Below is a small trained network, with its code and all its weights. Each question gives an input and a class and asks what happens when units are switched off, that is, made to give their printed mean instead of their output.

import numpy as np


def w(rows, s, z=0):
    codes = np.array(rows[::2]) - 128.0
    scale = np.full(codes.shape[1], s)
    scale[-1] = z or s
    return codes * scale


def f(y):
    return np.maximum(y, 0)


def log_softmax(a):
    a = a - a.max(-1, keepdims=True)
    return a - np.log(np.exp(a).sum(-1, keepdims=True))


def net(x, mask):
    res = np.array(x, float).reshape(1, 5) / 4 @ E
    y = f(res @ A[0][:, :-1].T + A[0][:, -1])
    res = res + np.where(mask, y, B[0][:, -1]) @ B[0][:, :-1]
    return log_softmax(res[-1] @ U[:, :-1].T + U[:, -1])


A, B = {}, {}
E = w([
[127,35,53,71,168,105,141,141,243,113],'x0',
[170,136,85,54,76,61,129,91,90,254],'x1',
[47,98,71,84,104,166,86,207,36,134],'x2',
[126,188,112,181,212,86,86,220,148,197],'x3',
[59,82,204,122,164,96,230,129,109,185],'x4',
],0.01)
A[0] = w([
[147,84,147,112,80,135,149,57,92,98,146],'N0',
[92,102,125,176,113,155,158,112,134,45,111],'N1',
[141,153,110,74,71,72,103,91,118,179,61],'N2',
[98,190,123,171,209,107,75,203,144,204,255],'N3',
[83,114,109,139,136,189,153,204,105,70,88],'N4',
[254,121,186,193,137,78,158,74,188,134,61],'N5',
[123,187,163,182,146,124,121,78,93,152,132],'N6',
[162,140,101,106,107,105,143,100,100,201,4],'N7',
[34,131,176,119,169,86,228,113,144,150,84],'N8',
[50,100,76,63,88,174,95,225,39,120,65],'N9',
[148,195,176,159,95,154,115,155,42,144,82],'N10',
[49,101,181,130,169,102,231,111,102,178,79],'N11',
[142,146,99,89,109,64,153,107,123,207,103],'N12',
[139,119,71,75,78,81,177,116,96,190,45],'N13',
[71,134,147,175,175,177,168,140,152,36,31],'N14',
[128,61,73,68,189,118,136,134,205,106,48],'N15',
[59,97,107,131,147,158,98,171,68,84,36],'N16',
[100,121,150,147,151,151,170,134,116,73,81],'N17',
[173,167,64,140,117,138,46,106,159,89,91],'N18',
[75,147,152,206,162,138,101,169,174,111,126],'N19',
[114,148,187,176,100,138,134,127,96,145,36],'N20',
[204,187,59,152,63,176,59,104,139,81,125],'N21',
[127,191,164,171,84,145,127,105,40,123,12],'N22',
[112,100,126,113,50,147,139,69,92,70,68],'N23',
[173,117,157,90,111,168,145,39,154,99,188],'N24',
[167,112,111,52,171,99,163,132,245,133,48],'N25',
[38,85,148,66,75,194,120,48,102,91,99],'N26',
[64,37,64,103,147,123,84,146,139,128,91],'N27',
[137,136,175,185,166,138,113,75,186,94,107],'N28',
],0.0096,0.0025)
B[0] = w([
[114,175,141,142,152,79,108,139,160,143,200],'N0',
[111,78,100,148,107,112,77,98,130,167,197],'N1',
[139,113,88,178,119,168,94,63,122,115,202],'N2',
[87,163,98,100,151,31,100,157,179,176,252],'N3',
[161,88,114,156,117,154,118,68,140,148,204],'N4',
[230,140,209,122,182,157,182,115,120,186,232],'N5',
[95,110,148,115,88,136,152,167,168,142,198],'N6',
[135,77,106,153,91,136,86,99,138,144,188],'N7',
[145,145,79,88,145,117,149,156,34,61,222],'N8',
[255,170,199,82,190,184,192,83,105,189,243],'N9',
[86,183,169,110,66,146,140,131,176,91,215],'N10',
[167,110,70,92,160,110,126,160,37,36,231],'N11',
[121,106,121,168,106,142,53,76,101,140,211],'N12',
[157,80,93,191,79,128,82,98,139,137,211],'N13',
[151,101,95,177,73,116,69,65,136,113,221],'N14',
[100,152,148,132,45,147,160,160,161,94,229],'N15',
[159,128,137,110,138,164,132,97,112,172,197],'N16',
[149,121,68,154,102,106,108,92,134,132,178],'N17',
[130,129,118,132,167,72,175,155,33,41,217],'N18',
[131,114,113,140,101,81,58,94,136,157,209],'N19',
[117,130,126,121,79,149,162,144,162,93,179],'N20',
[161,131,64,121,148,109,151,159,57,75,244],'N21',
[81,157,155,140,42,191,161,158,172,102,208],'N22',
[77,151,111,109,151,99,84,188,172,165,203],'N23',
[102,167,121,98,180,89,115,145,153,161,207],'N24',
[82,140,186,129,74,161,159,158,175,110,223],'N25',
[92,139,144,95,192,35,89,169,165,162,223],'N26',
[143,152,207,154,60,165,166,178,174,116,211],'N27',
[193,119,161,117,110,164,130,63,97,207,201],'N28',
],0.009,0.013)
U = w([
[138,79,80,170,76,136,51,33,125,153,110],'0',
[185,143,173,103,172,177,190,80,111,210,135],'1',
[70,147,155,122,34,174,179,170,178,79,103],'2',
[139,127,52,100,162,98,150,161,32,20,112],'3',
[73,158,99,102,182,47,71,164,176,205,103],'4',
[97,125,116,130,152,123,110,138,125,159,248],'5',
[5,67,89,174,218,221,173,110,122,125,67],'6',
],0.012,0.014)

Each question gives the input, the list of numbers given to net, and the class t.
The units are the neurons (one row each of A and B). Each row of codes is followed by its name. A weight is (code - 128) times the scale printed after its matrix; where a second scale follows, it is the last column's (A, B and U).
mask holds one flag per neuron, in row order. A switched-off neuron (its flag False) gives its mean, the last column of its row in B, instead of its output. The means were averaged over made-up inputs and are rounded, as every weight is.
A unit's drop is (log p(t) with every unit on - log p(t) with that unit switched off) / (log p(t) with every unit on - log p(t) with every unit switched off).
The circuit of an input: a set's keep is (log p(t) with only the set's units on - log p(t) with every unit switched off) / (log p(t) with every unit on - log p(t) with every unit switched off). Starting from the 12 units with the biggest drops (on a tie, the unit counted first), units are removed one at a time, each time the one whose removal leaves the highest keep (on an exact tie, the one counted first), for as long as the keep stays at least 0.8.
circuit, biggest first: the units of the circuit, biggest drop first
most important unit: the unit with the biggest drop
top k neurons: the k neurons with the biggest drops, biggest first
drop when u is switched off: that unit's drop, to one decimal
input [-6,-8,3,-6,-7], class 0: circuit, biggest first => [N1]
input [7,7,-6,5,-5], class 0: top 3 neurons => [N12 N2 N9]
input [-1,-7,6,-4,-4], class 0: top 3 neurons => [N14 N1 N5]
input [2,-1,-7,8,-8], class 3: top 2 neurons => [N18 N21]
input [4,-6,-5,-1,0], class 0: top 2 neurons => [N14 N9]
input [-6,2,6,7,-7], class 3: top 2 neurons => [N21 N18]
input [3,1,-4,5,8], class 3: top 2 neurons => [N11 N8]
input [-8,3,-7,-7,0], class 2: top 3 neurons => [N22 N9 N10]
input [-2,-2,6,-7,5], class 4: top 3 neurons => [N26 N23 N5]
input [3,-7,-6,5,2], class 0: top 3 neurons => [N14 N19 N9]
input [-6,-4,0,1,0], class 2: top 2 neurons => [N22 N10]
input [-6,7,-7,-7,-8], class 3: top 4 neurons => [N21 N18 N9 N14]
input [5,0,4,-5,-1], class 2: top 3 neurons => [N27 N3 N15]
input [0,-7,3,7,-1], class 0: top 2 neurons => [N14 N4]
input [2,3,0,-5,7], class 3: circuit, biggest first => [N11]
input [5,4,0,-1,-2], class 2: top 2 neurons => [N25 N15]
input [-2,-1,5,5,-5], class 1: top 3 neurons => [N9 N11 N8]
input [6,2,-1,3,-5], class 2: drop when N15 is switched off => 0.1
input [-7,-2,3,5,8], class 3: drop when N27 is switched off => 0.3
input [6,8,5,4,0], class 0: drop when N11 is switched off => 0.0
input [1,0,8,3,8], class 1: drop when N16 is switched off => 0.4
input [-8,5,-5,-6,-2], class 2: most important unit => N22
